 .09 -.04  .17 -.25  .07 -.05  .11 -.14 -.09 -.37 -.19 -.29  .25 -.01  .21  .02  .18 -.31 -.01 -.04  .09 -.34  .11 -.23  .10  .15  .28 -.20  .08 -.31  .34  .02  .18  .10 -.13 -.38  .11  .20  .05 -.08 -.10  .01 -.04  .14  .43 -.19 -.15 -.13  .06  .18  .14 -.38 -.08 -.14  .05 -.03  .05  .25 -.03 | q_634
 .09 -.13 -.01 -.02 -.03 -.03  .00  .05 -.01  .10 -.14 -.19 -.10 -.03 -.04 -.03 -.14  .05 -.09  .03  .12 -.04  .08 -.01  .16 -.02  .07  .00  .11  .03 -.04  .04  .02 -.02  .09  .00  .00 -.05  .08  .07 -.09 -.11 -.01 -.07  .11 -.08 -.08 -.09  .10 -.12  .01 -.03  .00 -.12 -.10 -.03  .12  .01 -.13 | q_336
 .23 -.16  .06 -.05  .01 -.06  .02  .05 -.05 -.01 -.17 -.32 -.12 -.05 -.01 -.05 -.13  .04 -.12  .05  .18 -.13  .11 -.14  .26  .04  .18 -.06  .14 -.01  .01  .09  .01 -.01  .04 -.06  .02  .01  .09  .01 -.16 -.07 -.06 -.07  .22 -.13 -.16 -.11  .17 -.07  .03 -.13  .00 -.19 -.13 -.03  .17  .06 -.16 | q_336
 .11 -.05  .19 -.34  .09 -.04  .11 -.17 -.14 -.48 -.26 -.36  .32 -.02  .23  .06  .24 -.40  .00 -.06  .11 -.42  .12 -.32  .12  .22  .35 -.28  .10 -.41  .47  .01  .23  .13 -.16 -.48  .15  .27  .06 -.09 -.11  .05 -.13  .15  .56 -.27 -.17 -.14  .04  .24  .25 -.47 -.05 -.23  .00 -.05  .10  .32 -.02 | q_634
 .00  .04  .05 -.09  .02  .00  .03 -.02  .02 -.17  .02  .04  .15  .02  .09  .02  .13 -.14  .02 -.04 -.04 -.10  .01 -.01 -.05  .08  .07 -.06 -.09 -.08  .14 -.05  .03  .06 -.08 -.13  .05  .05 -.06 -.03  .05  .07 -.01  .09  .07 -.01  .01  .03 -.04  .11  .07 -.07  .00  .02  .07  .00 -.08  .10  .08 | q_634
 .19 -.23  .14 -.28  .11 -.06  .12 -.13 -.28 -.19 -.49 -.72  .10 -.04  .10  .03 -.02 -.20 -.15  .02  .29 -.41  .21 -.45  .36  .17  .44 -.26  .25 -.33  .26  .10  .21  .10 -.06 -.34  .07  .27  .14 -.13 -.24 -.17 -.16 -.06  .74 -.35 -.35 -.29  .18  .09  .21 -.50 -.05 -.37 -.18 -.12  .29  .28 -.31 | q_336
 .10 -.09  .05 -.08 -.01 -.07  .00  .09  .06 -.06 -.05 -.12 -.07 -.06  .03 -.05 -.08 -.07 -.11  .02  .11 -.14  .08 -.02  .21  .02  .10 -.04  .04  .01  .09  .11  .06 -.03  .00 -.06 -.01 -.04  .06  .01 -.15  .01 -.03  .03  .11 -.12 -.07 -.02  .09 -.02  .05 -.08  .03 -.12 -.06 -.03  .06  .05  .01 | q_336
 .13 -.05  .11 -.15  .04 -.05 -.01  .03  .01 -.21 -.07 -.16  .08 -.04  .09 -.04  .05 -.18 -.09 -.02  .13 -.25  .08 -.10  .18  .09  .17 -.10  .05 -.11  .24  .01  .12  .05 -.05 -.21  .08  .11  .04 -.01 -.14  .06 -.06  .08  .24 -.14 -.10 -.05  .07  .16  .10 -.22  .00 -.11 -.02 -.03  .04  .12  .02 | q_336
 .05  .05  .18 -.12 -.01 -.03 -.02 -.01  .07 -.30  .05  .03  .14 -.04  .11 -.01  .13 -.18 -.02 -.02 -.01 -.19  .00  .01  .06  .09  .11 -.09 -.06 -.10  .23 -.02  .05  .04 -.09 -.17  .07  .03 -.01  .01 -.02  .11 -.01  .17  .08 -.08 -.01  .05  .00  .11  .11 -.10  .01 -.02  .10 -.01 -.06  .13  .16 | q_634
 .03  .03  .06 -.06 -.03 -.03 -.04  .06  .12 -.21  .10  .11  .08  .00  .07 -.03  .09 -.14 -.03 -.03 -.02 -.11 -.04  .09  .03  .11  .08 -.02 -.10  .01  .13 -.03  .02  .02 -.06 -.07  .06 -.04 -.03  .03 -.13  .12 -.01  .15 -.03 -.02  .05  .05 -.01  .05  .06 -.04  .03  .05  .06 -.02 -.11  .04  .16 | q_634
 .08 -.14  .09 -.13  .08 -.02  .06 -.08 -.17 -.05 -.25 -.39  .03 -.01  .05  .04 -.02 -.07 -.05  .02  .12 -.17  .09 -.25  .16  .09  .22 -.13  .16 -.20  .08  .06  .10  .02  .01 -.17  .01  .16  .07 -.05 -.08 -.10 -.05 -.04  .36 -.19 -.18 -.15  .09  .02  .09 -.29 -.07 -.16 -.13 -.03  .19  .13 -.19 | q_336
 .05  .02  .08 -.11 -.03 -.04 -.03  .06  .07 -.20  .06  .05  .07 -.08  .09 -.06  .08 -.18 -.05 -.01  .02 -.16  .02  .05  .09  .05  .06 -.04 -.07 -.02  .19  .01 -.02  .04 -.06 -.09  .06 -.01  .01  .00 -.09  .11  .01  .15  .03 -.01  .09  .04  .05  .07  .08 -.04  .03 -.01  .05 -.01 -.07  .05  .16 | q_634
 .04  .04  .10 -.12  .02 -.03  .01 -.01 -.04 -.29  .01  .04  .18 -.04  .12  .07  .14 -.21 -.01 -.04  .00 -.18  .03 -.01  .06  .08  .10 -.09 -.04 -.12  .22 -.04  .09  .05 -.09 -.19  .10  .07 -.03 -.02 -.05  .11 -.03  .17  .12 -.05  .00  .03 -.04  .09  .09 -.13 -.01 -.03  .07 -.01 -.09  .12  .09 | q_634
 .03 -.06  .02 -.05  .03 -.02  .03 -.01 -.12  .05 -.17 -.29 -.11 -.05  .02 -.01 -.07  .02 -.04  .03  .12 -.11  .07 -.14  .10  .02  .14 -.06  .10 -.06  .02  .04  .05  .00  .01 -.07 -.01  .05  .06 -.01 -.08 -.08 -.02 -.10  .21 -.09 -.12 -.10  .09 -.03  .02 -.16  .10 -.15 -.09 -.03  .14  .06 -.19 | q_336
 .05 -.01  .13 -.18  .03 -.03  .04 -.04 -.02 -.32 -.02 -.10  .20 -.02  .15  .00  .15 -.22 -.01 -.04  .05 -.23  .06 -.08  .12  .14  .20 -.13  .04 -.19  .29 -.01  .13  .08 -.11 -.25  .10  .11  .00 -.11 -.06  .06 -.10  .14  .25 -.14 -.05 -.04  .02  .14  .14 -.20  .00 -.07  .03 -.02  .02  .17  .08 | q_634
 .01  .04  .07 -.13  .04 -.01  .06 -.08 -.06 -.25 -.08 -.04  .17  .10  .12  .03  .09 -.17  .05 -.05  .01 -.15 -.02 -.07 -.06  .07  .11 -.08  .00 -.19  .20 -.01  .08  .05 -.11 -.19  .05  .13 -.12 -.05  .03  .01 -.04  .10  .20 -.09 -.04 -.04 -.04  .13  .12 -.16 -.02 -.02  .03  .00  .00  .13  .06 | q_634
 .04  .02  .06 -.08  .03 -.02  .00 -.02 -.01 -.18 -.10 -.08  .15 -.01  .09  .03  .09 -.16 -.01 -.03 -.01 -.15  .04 -.08  .05  .07  .11 -.07  .01 -.13  .19 -.01  .07  .03 -.07 -.18  .06  .08  .02 -.03 -.02  .03 -.03  .09  .16 -.10 -.05 -.05  .02  .12  .10 -.18 -.02 -.05  .01 -.01  .03  .11  .03 | q_634
 .08 -.12  .02 -.03 -.03 -.02  .00  .04 -.01  .04 -.09 -.20 -.08 -.04 -.01 -.03 -.12  .02 -.10  .01  .16 -.10  .06 -.06  .15  .04  .11 -.13  .10  .01  .01  .05  .02 -.01  .07 -.03  .01  .02  .05  .01 -.10 -.03 -.02 -.04  .14 -.05 -.09 -.07  .12 -.03  .02 -.08  .02 -.12 -.10 -.03  .10  .04 -.11 | q_336
 .05  .03  .09 -.06 -.02 -.04 -.02  .09  .13 -.18  .10  .05  .04 -.03  .02 -.04  .06 -.13 -.05 -.04  .01 -.12  .02  .09  .09  .04  .05  .02 -.10  .00  .15  .00  .04  .04 -.04 -.06  .07 -.05 -.01  .05 -.08  .13  .01  .13 -.02  .06  .03  .02  .05  .03  .06 -.04  .04 -.01  .05  .02 -.09  .05  .17 | q_634
 .02  .01  .06 -.09 -.01 -.03 -.01  .03  .07 -.18  .07  .08  .10 -.05  .07 -.06  .11 -.14  .00 -.04 -.02 -.13  .02  .05  .03  .02  .04 -.05 -.07 -.03  .18  .00  .05  .04 -.06 -.09  .05 -.01 -.02  .04 -.04  .14 -.01  .14 -.01 -.03  .01  .02  .01  .07  .07 -.05  .03  .02  .06  .00 -.06  .05  .14 | q_634
 .10 -.03  .13 -.15  .00 -.06  .01 -.03  .03 -.29 -.06 -.10  .14 -.03  .13 -.02  .11 -.21 -.05 -.04  .06 -.25  .07 -.04  .14  .13  .17 -.11  .00 -.14  .30  .00  .12  .07 -.08 -.24  .11  .08  .02 -.02 -.12  .06 -.04  .15  .21 -.14 -.06 -.04  .04  .12  .12 -.22  .02 -.10  .03 -.03 -.03  .16  .09 | q_634
 .19 -.18  .06 -.12  .06 -.07  .05  .04 -.06 -.02 -.27 -.46 -.07 -.05  .02  .01 -.15  .02 -.16  .05  .25 -.22  .13 -.22  .36  .07  .26 -.12  .20 -.09  .15  .08  .10  .01  .05 -.13  .11  .15  .11 -.05 -.19 -.13 -.07 -.09  .37 -.17 -.26 -.16  .19 -.04  .09 -.26 -.01 -.26 -.16 -.04  .22  .10 -.24 | q_336
 .07  .02  .05 -.08 -.04 -.05 -.01  .05  .10 -.26  .05  .01  .05 -.02  .05 -.02  .04 -.14 -.06 -.01  .03 -.14  .06  .06  .10  .06  .07 -.04 -.02  .00  .16  .00  .05  .03 -.03 -.08  .07 -.02  .01  .02 -.08  .10  .00  .11  .02 -.04 -.01  .03  .04  .05  .06 -.07  .02 -.02  .03  .03 -.03  .08  .15 | q_634
 .16 -.13  .08 -.14  .03 -.08  .02  .05 -.02 -.13 -.19 -.28  .00 -.06  .05 -.04 -.08 -.10 -.16  .03  .14 -.26  .10 -.13  .29  .08  .26 -.10  .10 -.11  .15  .08  .09  .05  .03 -.17  .07  .06  .06 -.01 -.18 -.01 -.06  .03  .28 -.17 -.18 -.09  .15  .02  .12 -.21 -.01 -.14 -.09 -.02  .16  .10 -.09 | q_336
 .04 -.03  .17 -.30  .10 -.03  .13 -.21 -.18 -.41 -.29 -.36  .33 -.02  .21  .10  .25 -.33  .02 -.07  .08 -.38  .10 -.32  .04  .15  .31 -.23  .10 -.42  .39  .03  .20  .12 -.15 -.44  .15  .28  .01 -.13 -.06  .01 -.12  .12  .54 -.22 -.17 -.19 -.02  .20  .17 -.45 -.05 -.16  .01 -.03  .11  .31 -.08 | q_634
 .17 -.14  .05 -.10  .06 -.04  .03  .02 -.07  .02 -.19 -.35 -.08 -.04  .01 -.02 -.14  .00 -.10  .04  .19 -.17  .11 -.16  .30  .04  .20 -.09  .16 -.05  .05  .10  .09 -.01  .05 -.08  .07  .06  .08 -.01 -.14 -.10 -.06 -.08  .27 -.17 -.17 -.10  .16 -.02  .08 -.19 -.01 -.20 -.14 -.03  .18  .06 -.20 | q_336
 .13 -.09 -.01  .05 -.06 -.07 -.05  .18  .14  .11  .14 -.03 -.22 -.07 -.04 -.09 -.16  .01 -.15  .06  .13 -.05  .02  .11  .23 -.04  .01  .05 -.02  .16 -.05  .04 -.03 -.06  .08  .10  .00 -.14  .04  .08 -.13  .02  .03 -.02 -.06 -.01 -.02  .03  .12 -.10 -.02  .08  .04 -.06 -.07 -.01  .01 -.07  .03 | q_336
 .06 -.02  .07 -.09  .01  .00  .00  .03  .09 -.23  .04  .02  .12 -.02  .08 -.01  .08 -.09 -.03 -.04  .09 -.12  .01  .02  .06  .04  .07 -.04 -.07 -.07  .14  .05  .05  .04 -.06 -.12  .08  .01  .00  .00 -.13  .08 -.03  .14  .05 -.07  .01 -.02  .03  .07  .07 -.09  .02 -.01  .04  .00 -.09  .05  .12 | q_634
 .20 -.22  .05 -.11  .03 -.06  .02  .07 -.04  .02 -.19 -.41 -.11 -.06  .00 -.05 -.15 -.01 -.18  .03  .21 -.20  .10 -.15  .33  .05  .21 -.09  .10 -.06  .10  .10  .08  .00  .08 -.10  .06  .01  .11  .00 -.20 -.09 -.01 -.03  .26 -.16 -.17 -.10  .21 -.03  .08 -.20 -.01 -.23 -.14  .00  .16  .06 -.15 | q_336
 .05  .06  .08 -.11 -.01 -.07  .01  .01  .07 -.26  .06  .02  .11 -.03  .11  .00  .14 -.18 -.01 -.04  .00 -.14  .05  .01  .04  .06  .07 -.04 -.03 -.09  .22 -.03  .06  .06 -.09 -.15  .08  .02 -.01  .01 -.03  .11 -.02  .13  .06 -.06  .01  .02 -.03  .10  .08 -.11  .00 -.01  .11  .00 -.08  .10  .13 | q_634
